Below is a small trained network, with its code and all its weights. Each question gives an input and a class and asks what happens when units are switched off, that is, made to give their printed mean instead of their output.

import numpy as np


def w(rows, s, z=0):
    codes = np.array(rows[::2]) - 128.0
    scale = np.full(codes.shape[1], s)
    scale[-1] = z or s
    return codes * scale


def norm(h):
    return h / np.sqrt((h * h).mean(-1, keepdims=True) + 1e-5)


def f(y):
    return np.maximum(y, 0)


def log_softmax(a):
    a = a - a.max(-1, keepdims=True)
    return a - np.log(np.exp(a).sum(-1, keepdims=True))


def net(x, mask):
    res = np.array(x, float).reshape(1, 7) / 4 @ E
    u = 0
    for l in range(2):
        y = f(norm(res) @ A[l][:, :-1].T + A[l][:, -1])
        res = res + np.where(mask[u : u + 7], y, B[l][:, -1]) @ B[l][:, :-1]
        u += 7
    return log_softmax(norm(res)[-1] @ U[:, :-1].T + U[:, -1])


A, B = {}, {}
E = w([
[82,197,166,73,131,64,100,161,124],'x0',
[133,2,157,98,74,97,132,119,168],'x1',
[126,122,152,134,126,145,116,146,148],'x2',
[116,122,131,116,122,145,137,150,110],'x3',
[150,142,135,170,131,98,123,107,146],'x4',
[124,127,125,121,125,132,133,140,126],'x5',
[19,160,104,180,95,153,26,110,114],'x6',
],0.009)
A[0] = w([
[36,124,192,165,115,84,61,102,144,118],'0.n0',
[162,97,47,136,175,199,118,156,113,252],'0.n1',
[34,21,131,154,89,81,50,105,120,28],'0.n2',
[152,4,124,153,106,142,106,80,129,176],'0.n3',
[143,130,94,22,223,122,61,86,118,143],'0.n4',
[66,161,2,191,130,201,54,147,119,105],'0.n5',
[105,117,142,124,37,123,117,176,89,167],'0.n6',
],0.0066,0.0034)
B[0] = w([
[86,153,60,95,106,129,171,174,84,234],'0.n0',
[150,197,180,183,89,156,199,145,172,215],'0.n1',
[109,147,130,202,254,120,167,72,149,235],'0.n2',
[217,132,54,75,86,161,172,191,138,240],'0.n3',
[128,120,144,167,167,117,120,185,146,170],'0.n4',
[140,90,191,165,42,100,90,85,155,253],'0.n5',
[125,177,62,156,156,72,124,100,186,192],'0.n6',
],0.009,0.0063)
A[1] = w([
[185,124,123,152,80,248,77,75,41,107],'1.n0',
[55,47,31,140,109,182,115,123,117,65],'1.n1',
[129,78,196,166,162,174,51,109,110,40],'1.n2',
[138,30,98,70,162,19,148,253,149,248],'1.n3',
[121,89,188,41,76,52,149,162,73,82],'1.n4',
[56,197,140,135,55,91,15,108,68,69],'1.n5',
[180,191,226,143,189,138,153,185,103,14],'1.n6',
],0.0061,0.0014)
B[1] = w([
[47,45,232,210,135,58,75,112,201,163],'1.n0',
[136,154,175,142,217,95,214,208,146,169],'1.n1',
[75,165,168,151,115,103,84,91,91,134],'1.n2',
[36,107,191,101,78,111,60,65,101,253],'1.n3',
[134,149,132,203,105,175,17,68,139,168],'1.n4',
[238,66,142,44,173,179,114,153,54,225],'1.n5',
[67,113,26,150,255,74,153,112,192,201],'1.n6',
],0.0088,0.0061)
U = w([
[166,145,84,248,162,172,243,158,218,192],'0',
[88,105,254,169,2,101,29,58,189,230],'1',
[34,215,86,94,233,42,115,144,166,102],'2',
[168,201,152,118,128,182,46,226,4,54],'3',
[224,45,141,25,15,169,203,165,164,5],'4',
],0.009,0.0019)

Each question gives the input, the list of numbers given to net, and the class t.
The units are the neurons (one row each of A and B). Each row of codes is followed by its name. A weight is (code - 128) times the scale printed after its matrix; where a second scale follows, it is the last column's (A, B and U).
mask holds one flag per neuron, layer by layer. A switched-off neuron (its flag False) gives its mean, the last column of its row in B, instead of its output. The means were averaged over made-up inputs and are rounded, as every weight is.
A unit's drop is (log p(t) with every unit on - log p(t) with that unit switched off) / (log p(t) with every unit on - log p(t) with every unit switched off).
The circuit of an input: a set's keep is (log p(t) with only the set's units on - log p(t) with every unit switched off) / (log p(t) with every unit on - log p(t) with every unit switched off). Starting from the 12 units with the biggest drops (on a tie, the unit counted first), units are removed one at a time, each time the one whose removal leaves the highest keep (on an exact tie, the one counted first), for as long as the keep stays at least 0.8.
circuit, biggest first: the units of the circuit, biggest drop first
most important unit: the unit with the biggest drop
k most important neurons: the k neurons with the biggest drops, biggest first
k most important neurons of layer l: the k neurons of layer l with the biggest drops, biggest first
input [2,-2,5,5,5,-7,8], class 3: circuit, biggest first	[1.n5]
input [8,6,-4,6,-4,1,8], class 2: 2 most important neurons	[0.n2, 0.n6]
input [0,7,-6,-4,-2,7,1], class 0: 2 most important neurons	[0.n2, 1.n5]
input [7,-8,-2,7,-1,2,3], class 3: circuit, biggest first	[1.n5, 0.n2]
input [-7,-3,6,-2,-7,-6,2], class 1: 2 most important neurons	[0.n5, 1.n0]
input [-1,8,-8,-5,4,2,1], class 0: 4 most important neurons	[0.n2, 1.n5, 0.n5, 1.n1]
input [-7,-1,8,-4,-4,1,1], class 1: 2 most important neurons of layer 0	[0.n5, 0.n2]
input [-7,0,-1,7,2,0,3], class 1: 2 most important neurons of layer 1	[1.n0, 1.n6]
input [6,2,-7,-7,4,-8,-5], class 1: circuit, biggest first	[0.n2, 1.n4]
input [2,-1,7,1,-3,-4,-8], class 2: 2 most important neurons	[1.n6, 0.n5]
input [0,-7,-6,-5,8,6,2], class 1: circuit, biggest first	[0.n5, 0.n2]
input [-7,0,0,0,2,-5,4], class 1: 3 most important neurons of layer 0	[0.n5, 0.n6, 0.n0]
input [-5,1,-6,3,3,-6,-4], class 4: 3 most important neurons of layer 1	[1.n6, 1.n1, 1.n4]
input [-2,4,-3,2,-4,-2,4], class 0: most important unit	0.n2
input [-4,-1,8,-3,6,-5,1], class 1: 2 most important neurons	[0.n2, 1.n0]
input [1,-2,1,3,-6,7,-6], class 2: circuit, biggest first	[1.n6, 0.n3]
input [-2,-1,3,8,-7,-8,-8], class 0: 2 most important neurons	[1.n6, 0.n1]
input [-2,-6,-5,8,-7,8,0], class 0: 3 most important neurons	[0.n1, 1.n3, 1.n6]
input [1,0,-5,8,-3,-1,8], class 3: 2 most important neurons	[1.n5, 0.n0]
input [-6,8,-6,-8,8,0,-1], class 4: circuit, biggest first	[0.n3]
input [1,-6,1,3,-4,2,-8], class 2: 3 most important neurons	[1.n6, 0.n3, 0.n5]
input [6,6,-3,5,-3,7,2], class 2: 2 most important neurons	[0.n2, 0.n6]
input [3,-2,-2,-4,-5,-8,8], class 3: 2 most important neurons of layer 1	[1.n5, 1.n3]
input [4,-3,-3,-1,-6,-5,-8], class 2: 2 most important neurons of layer 1	[1.n6, 1.n3]
input [5,-1,-4,4,-2,3,-8], class 2: 2 most important neurons	[1.n6, 0.n5]
